Below is a small trained network, with its code and all its weights. Each question gives an input and a target symbol and asks what happens when units are switched off, that is, made to give their printed mean instead of their output.

import numpy as np


def w(rows, s, z=0):
    codes = np.array(rows[::2]) - 128.0
    scale = np.full(codes.shape[1], s)
    scale[-1] = z or s
    return codes * scale


def f(y):
    return np.maximum(y, 0)


def softmax(a):
    e = np.exp(a - a.max(-1, keepdims=True))
    return e / e.sum(-1, keepdims=True)


def log_softmax(a):
    a = a - a.max(-1, keepdims=True)
    return a - np.log(np.exp(a).sum(-1, keepdims=True))


def net(x, mask):
    ids = ['Ξαβεζηθλω'.index(c) for c in x.split()]
    T = len(ids)
    res = E[ids] + P[:T]
    r = res
    for j in range(2):
        rows = slice(4 * j, 4 * j + 4)
        q, k, v = (r @ M[0][rows].T for M in (Q, K, V))
        z = softmax(np.where(np.tri(T) > 0, q @ k.T / 4**0.5, -1e9)) @ v
        o = O[0][rows]
        res = res + np.where(mask[j], z, o[:, -1]) @ o[:, :-1]
    y = f(res @ A[0][:, :-1].T + A[0][:, -1])
    res = res + np.where(mask[2:14], y, B[0][:, -1]) @ B[0][:, :-1]
    return log_softmax(res[-1] @ U[:, :-1].T + U[:, -1])


Q, K, V, O, A, B = {}, {}, {}, {}, {}, {}
E = w([
[132,70,156,118,137],'Ξ',
[87,148,196,66,119],'α',
[125,77,62,107,149],'β',
[169,76,123,210,83],'ε',
[178,98,176,153,102],'ζ',
[250,93,156,134,109],'η',
[89,85,174,135,71],'θ',
[16,173,120,118,111],'λ',
[14,93,119,150,38],'ω',
],0.017)
P = w([
[131,54,113,129,120],'0',
[98,59,74,19,142],'1',
[93,194,128,137,38],'2',
[93,12,128,199,135],'3',
[52,14,88,56,160],'4',
[10,134,168,173,24],'5',
],0.012)
Q[0] = w([
[143,33,169,155,90],'h0',
[146,60,101,163,123],'h0',
[108,139,160,185,143],'h0',
[149,153,180,188,102],'h0',
[100,4,218,75,78],'h1',
[146,78,93,83,212],'h1',
[129,136,147,186,152],'h1',
[136,138,166,174,203],'h1',
],0.023)
K[0] = w([
[109,24,161,120,181],'h0',
[102,78,107,155,154],'h0',
[113,142,175,163,119],'h0',
[117,79,192,146,81],'h0',
[92,69,154,157,251],'h1',
[213,125,108,99,173],'h1',
[139,181,160,163,99],'h1',
[159,184,164,151,139],'h1',
],0.024)
V[0] = w([
[148,148,111,96,148],'h0',
[142,137,181,135,170],'h0',
[131,76,154,127,114],'h0',
[152,159,132,129,63],'h0',
[198,85,135,112,73],'h1',
[183,77,88,130,185],'h1',
[98,119,1,158,130],'h1',
[166,163,91,143,164],'h1',
],0.015)
O[0] = w([
[66,136,142,137,168,74],'h0',
[133,78,231,112,155,75],'h0',
[196,167,134,88,120,200],'h0',
[146,91,123,229,136,106],'h0',
[126,66,96,43,137,131],'h1',
[177,110,107,85,251,83],'h1',
[68,195,1,183,167,192],'h1',
[161,117,145,219,190,6],'h1',
],0.0089,0.015)
A[0] = w([
[125,132,93,116,211,45],'n0',
[50,210,162,25,160,116],'n1',
[218,138,152,185,135,182],'n2',
[248,165,180,156,105,128],'n3',
[94,205,166,151,70,128],'n4',
[199,179,69,136,98,96],'n5',
[192,88,125,170,171,1],'n6',
[202,121,99,224,136,108],'n7',
[148,203,191,194,71,75],'n8',
[55,208,139,40,237,110],'n9',
[175,238,214,167,135,134],'n10',
[107,150,147,126,54,212],'n11',
],0.011,0.0069)
B[0] = w([
[91,192,100,168,99,145],'n0',
[166,152,112,162,41,201],'n1',
[109,136,75,115,127,132],'n2',
[56,128,150,74,35,136],'n3',
[159,24,143,167,119,234],'n4',
[124,103,158,182,95,176],'n5',
[107,231,134,192,151,134],'n6',
[101,87,107,87,190,133],'n7',
[125,183,59,79,67,172],'n8',
[85,80,185,87,177,164],'n9',
[109,103,53,62,222,133],'n10',
[125,176,165,123,250,252],'n11',
],0.016,0.029)
U = w([
[170,2,104,102,137,119],'Ξ',
[131,111,175,125,107,121],'α',
[77,87,110,115,129,83],'β',
[156,68,24,110,125,186],'ε',
[110,27,105,97,86,150],'ζ',
[142,171,87,101,110,184],'η',
[148,119,126,103,194,253],'θ',
[130,128,106,178,67,127],'λ',
[104,7,164,150,171,79],'ω',
],0.0098,0.0037)

Each question gives the input, a string of symbols that net reads in full, and the target symbol t.
The units are the heads (4 rows each of Q, K, V and O) and the neurons (one row each of A and B). Each row of codes is followed by its name. A weight is (code - 128) times the scale printed after its matrix; where a second scale follows, it is the last column's (O, A, B and U).
mask holds one flag per unit, heads first, then neurons. A switched-off unit (its flag False) gives its mean, the last column of its rows in O or B, instead of its output. The means were averaged over made-up inputs and are rounded, as every weight is.
A unit's drop is (log p(t) with every unit on - log p(t) with that unit switched off) / (log p(t) with every unit on - log p(t) with every unit switched off).
The circuit of an input: a set's keep is (log p(t) with only the set's units on - log p(t) with every unit switched off) / (log p(t) with every unit on - log p(t) with every unit switched off). Starting from the 12 units with the biggest drops (on a tie, the unit counted first), units are removed one at a time, each time the one whose removal leaves the highest keep (on an exact tie, the one counted first), for as long as the keep stays at least 0.8.
units of the circuit, in order: the units of the circuit, biggest drop first
unit that matters most: the unit with the biggest drop
top k neurons: the k neurons with the biggest drops, biggest first
which heads matter: for each layer, one digit per head in row order, 1 if its drop is at least 0.15 and else 0, layers parted by /
drop when u is switched off: that unit's drop, to one decimal
input α α ω ε ω, target λ: which heads matter -> 11
input Ξ ω α Ξ α, target ζ: top 3 neurons -> [n11, n9, n1]
input ω α α λ α ζ, target ε: unit that matters most -> n8
input θ α ζ, target α: units of the circuit, in order -> [h1, n4, n3, n8]
input ω α Ξ, target λ: units of the circuit, in order -> [n9, h1]
input λ ε η, target ε: top 2 neurons -> [n10, n8]
input η β λ η ζ, target β: top 3 neurons -> [n9, n11, n4]
input ω ε λ β ω, target β: which heads matter -> 01
input θ ω ζ η ω Ξ, target λ: units of the circuit, in order -> [h1, n9]
input α λ θ, target ε: units of the circuit, in order -> [n8, h1, n4, n10]
input Ξ α λ ω α, target ζ: top 3 neurons -> [n11, n1, n9]
input β η ω α ε η, target ζ: top 2 neurons -> [n3, n10]
input ω ω ω ζ, target ζ: top 3 neurons -> [n11, n3, n4]
input α β ω α ω, target β: top 4 neurons -> [n9, n4, n0, n11]
input Ξ ω ε ω β, target β: top 4 neurons -> [n9, n0, n4, n11]
input Ξ ω ω η λ, target ζ: units of the circuit, in order -> [n11, n9, n1]
input η Ξ θ ω α α, target λ: top 4 neurons -> [n1, n4, n9, n8]
input Ξ θ θ Ξ ζ, target ζ: units of the circuit, in order -> [n11]
input α α λ λ α η, target ε: top 4 neurons -> [n8, n10, n4, n9]
input ε ω ε α, target α: units of the circuit, in order -> [h1, n4]
input α α ω ω θ, target η: top 3 neurons -> [n4, n1, n5]
input β λ λ, target ε: top neuron -> [n8]
input η θ η, target α: top 2 neurons -> [n4, n1]
input θ β ζ θ λ, target β: top 4 neurons -> [n9, n0, n4, n11]
input ζ η η, target ζ: drop when n11 is switched off -> 0.6
input α ω ω λ, target λ: drop when n8 is switched off -> 0.4
input ε α θ θ, target θ: drop when h0 is switched off -> 0.1
